[[  -9  -23   25   87]
 [   1   17   -3   29]
 [   5   -2   -7   36]
 [ -21   -5    0   92]
 [ -80  -12   44   -7]
 [ -82 -106   48  -11]
 [ -75   -7   40  -16]
 [ -83    8   46  -19]
 [   9   42  -18   24]
 [  75   13    6   10]]
=>
[[  75   13    6   10]
 [  -9  -23   25   87]
 [   1   17   -3   29]
 [   5   -2   -7   36]
 [ -21   -5    0   92]
 [ -80  -12   44   -7]
 [ -82 -106   48  -11]
 [ -75   -7   40  -16]
 [ -83    8   46  -19]
 [   9   42  -18   24]]

[[ -1  44 -51 -21   1   9 -43   8  14  -6  -2]
 [-63 -80  55  77  18  44  70 -15 -54  76  79]]
=>
[[-63 -80  55  77  18  44  70 -15 -54  76  79]
 [ -1  44 -51 -21   1   9 -43   8  14  -6  -2]]

[[ 42 -21]
 [-16  79]
 [  8  47]]
=>
[[  8  47]
 [ 42 -21]
 [-16  79]]

[[-13 100   3]
 [  8  48   0]
 [  6 -82   2]
 [  1 -31 -10]
 [ -2  80  -3]
 [-10  32 -17]
 [ -3 -72  -7]]
=>
[[ -3 -72  -7]
 [-13 100   3]
 [  8  48   0]
 [  6 -82   2]
 [  1 -31 -10]
 [ -2  80  -3]
 [-10  32 -17]]

[[  57 -101   59   28    5  -13]
 [ 100  -45   43   51   -4    6]
 [  31  -36   29   10  -18   -1]
 [  84  -48   51   29    3  -16]
 [  79  -55   55   24    7  -25]
 [   7  -45   16   54   -2    5]
 [  32  -36   29   10  -18   -1]]
=>
[[  32  -36   29   10  -18   -1]
 [  57 -101   59   28    5  -13]
 [ 100  -45   43   51   -4    6]
 [  31  -36   29   10  -18   -1]
 [  84  -48   51   29    3  -16]
 [  79  -55   55   24    7  -25]
 [   7  -45   16   54   -2    5]]

[[ -6   5  14   6 -16   1 108]
 [  2   4   0   6 -14   2 -35]
 [-11  -4  -7  13 -25   5  11]
 [ 14   2   5 -13 -37  -2 -17]
 [-14  -2 -16  -1  17  24 -47]
 [ -8  -1  16   6   4  -4 -14]
 [  8  -8   3  -4  24  -3  29]]
=>
[[  8  -8   3  -4  24  -3  29]
 [ -6   5  14   6 -16   1 108]
 [  2   4   0   6 -14   2 -35]
 [-11  -4  -7  13 -25   5  11]
 [ 14   2   5 -13 -37  -2 -17]
 [-14  -2 -16  -1  17  24 -47]
 [ -8  -1  16   6   4  -4 -14]]

[[ 74  87 -21  17  56  14  -6  23 107  84  82 -52  84]
 [ 55  57   7  36  42  38  18  42  62  62  53   2  58]]
=>
[[ 55  57   7  36  42  38  18  42  62  62  53   2  58]
 [ 74  87 -21  17  56  14  -6  23 107  84  82 -52  84]]
---
[[-77 -48 -43 -16 -29 -55 -62 -47 -42 -34 -22 -13 -55 -54  -9]
 [  1  20  45  53 -33 -65 -13 -61 -41  77  26 -16  18 -29  54]
 [-88 -42 -19   2 -48 -98 -76 -85 -69  13 -20 -25 -74 -73  20]
 [ 82  42  24   4  41  87  68  72  59   0  22  21  73  64 -11]
 [ 66  38  31  17  29  65  56  56  46  19  23  15  58  49   6]
 [-52 -46 -55 -49  -2 -11 -36  -4  -4 -63 -42   1 -74 -19 -36]]
=>
[[-77   1 -88  82  66 -52]
 [-48  20 -42  42  38 -46]
 [-43  45 -19  24  31 -55]
 [-16  53   2   4  17 -49]
 [-29 -33 -48  41  29  -2]
 [-55 -65 -98  87  65 -11]
 [-62 -13 -76  68  56 -36]
 [-47 -61 -85  72  56  -4]
 [-42 -41 -69  59  46  -4]
 [-34  77  13   0  19 -63]
 [-22  26 -20  22  23 -42]
 [-13 -16 -25  21  15   1]
 [-55  18 -74  73  58 -74]
 [-54 -29 -73  64  49 -19]
 [ -9  54  20 -11   6 -36]]

[[ 17  -2   2   7  20 -23  -3 -53 -27  11 -20  -4]
 [ 29   7  31  16  31 -12   9 -96 -44  26  -9 -10]
 [ 35  17  28  29  43   4  25 -84 -50  31   1 -34]
 [-45 -60 -59 -66 -52 -59 -57  68  57 -54 -56  56]
 [-39 -13 -22 -29 -38   5 -11  81  52 -24  -9  39]
 [ 57  48  62  65  50  63  53 -64 -55  56  51 -59]
 [ 24  52  57  83  32  82  63 -27 -21  31  99 -53]]
=>
[[ 17  29  35 -45 -39  57  24]
 [ -2   7  17 -60 -13  48  52]
 [  2  31  28 -59 -22  62  57]
 [  7  16  29 -66 -29  65  83]
 [ 20  31  43 -52 -38  50  32]
 [-23 -12   4 -59   5  63  82]
 [ -3   9  25 -57 -11  53  63]
 [-53 -96 -84  68  81 -64 -27]
 [-27 -44 -50  57  52 -55 -21]
 [ 11  26  31 -54 -24  56  31]
 [-20  -9   1 -56  -9  51  99]
 [ -4 -10 -34  56  39 -59 -53]]

[[  91 -100]
 [-100   85]
 [ -99   79]
 [-105   64]
 [  -6   34]
 [ 101  -88]
 [ -10  -46]
 [ 108  -64]]
=>
[[  91 -100  -99 -105   -6  101  -10  108]
 [-100   85   79   64   34  -88  -46  -64]]

[[-19   1 -28   0  11   1]
 [-71 -94 -92  11  13  32]]
=>
[[-19 -71]
 [  1 -94]
 [-28 -92]
 [  0  11]
 [ 11  13]
 [  1  32]]

[[ 21  43  32  46 -63  -4]
 [ -5  76 -49  72   5  -6]
 [ -8  39  -6  -7 -55  40]
 [ 48 -64  32 -42  26 -27]
 [-18  53 -49  59  -3  16]
 [ 75 -46  60  57  43 -59]
 [ 73  17  70  79  62 -60]]
=>
[[ 21  -5  -8  48 -18  75  73]
 [ 43  76  39 -64  53 -46  17]
 [ 32 -49  -6  32 -49  60  70]
 [ 46  72  -7 -42  59  57  79]
 [-63   5 -55  26  -3  43  62]
 [ -4  -6  40 -27  16 -59 -60]]

[[-92 -27]
 [-39  25]
 [  4  18]
 [-40  52]
 [-59 -50]
 [ 63   1]
 [ -5  52]
 [-81  -9]
 [-30  -7]
 [103  37]
 [ 22  31]
 [ 36 -68]]
=>
[[-92 -39   4 -40 -59  63  -5 -81 -30 103  22  36]
 [-27  25  18  52 -50   1  52  -9  -7  37  31 -68]]

[[  52  -28   -4   23 -109    7    3  -32  -48    8   37  -94  -42   32
   -19]
 [ -58   23  -11  -11  -36   61    3   15   54  -11  -48   57   45    7
    78]
 [  50    4   -2   67  -80   26   41   -4  -21   -2   25  -82  -30   66
   -17]
 [  -5  -91  -20  -17  -68  -51    8   70   26   30    4  -30  -12  -86
    12]
 [   0  -68  -75  -47  -79  -41   -5   38   25  -40  -24   15    5  -90
    49]
 [   4  -67   60   -8  -11  -45  -23   12  -31   93   51  -72  -39  -36
   -56]]
=>
[[  52  -58   50   -5    0    4]
 [ -28   23    4  -91  -68  -67]
 [  -4  -11   -2  -20  -75   60]
 [  23  -11   67  -17  -47   -8]
 [-109  -36  -80  -68  -79  -11]
 [   7   61   26  -51  -41  -45]
 [   3    3   41    8   -5  -23]
 [ -32   15   -4   70   38   12]
 [ -48   54  -21   26   25  -31]
 [   8  -11   -2   30  -40   93]
 [  37  -48   25    4  -24   51]
 [ -94   57  -82  -30   15  -72]
 [ -42   45  -30  -12    5  -39]
 [  32    7   66  -86  -90  -36]
 [ -19   78  -17   12   49  -56]]
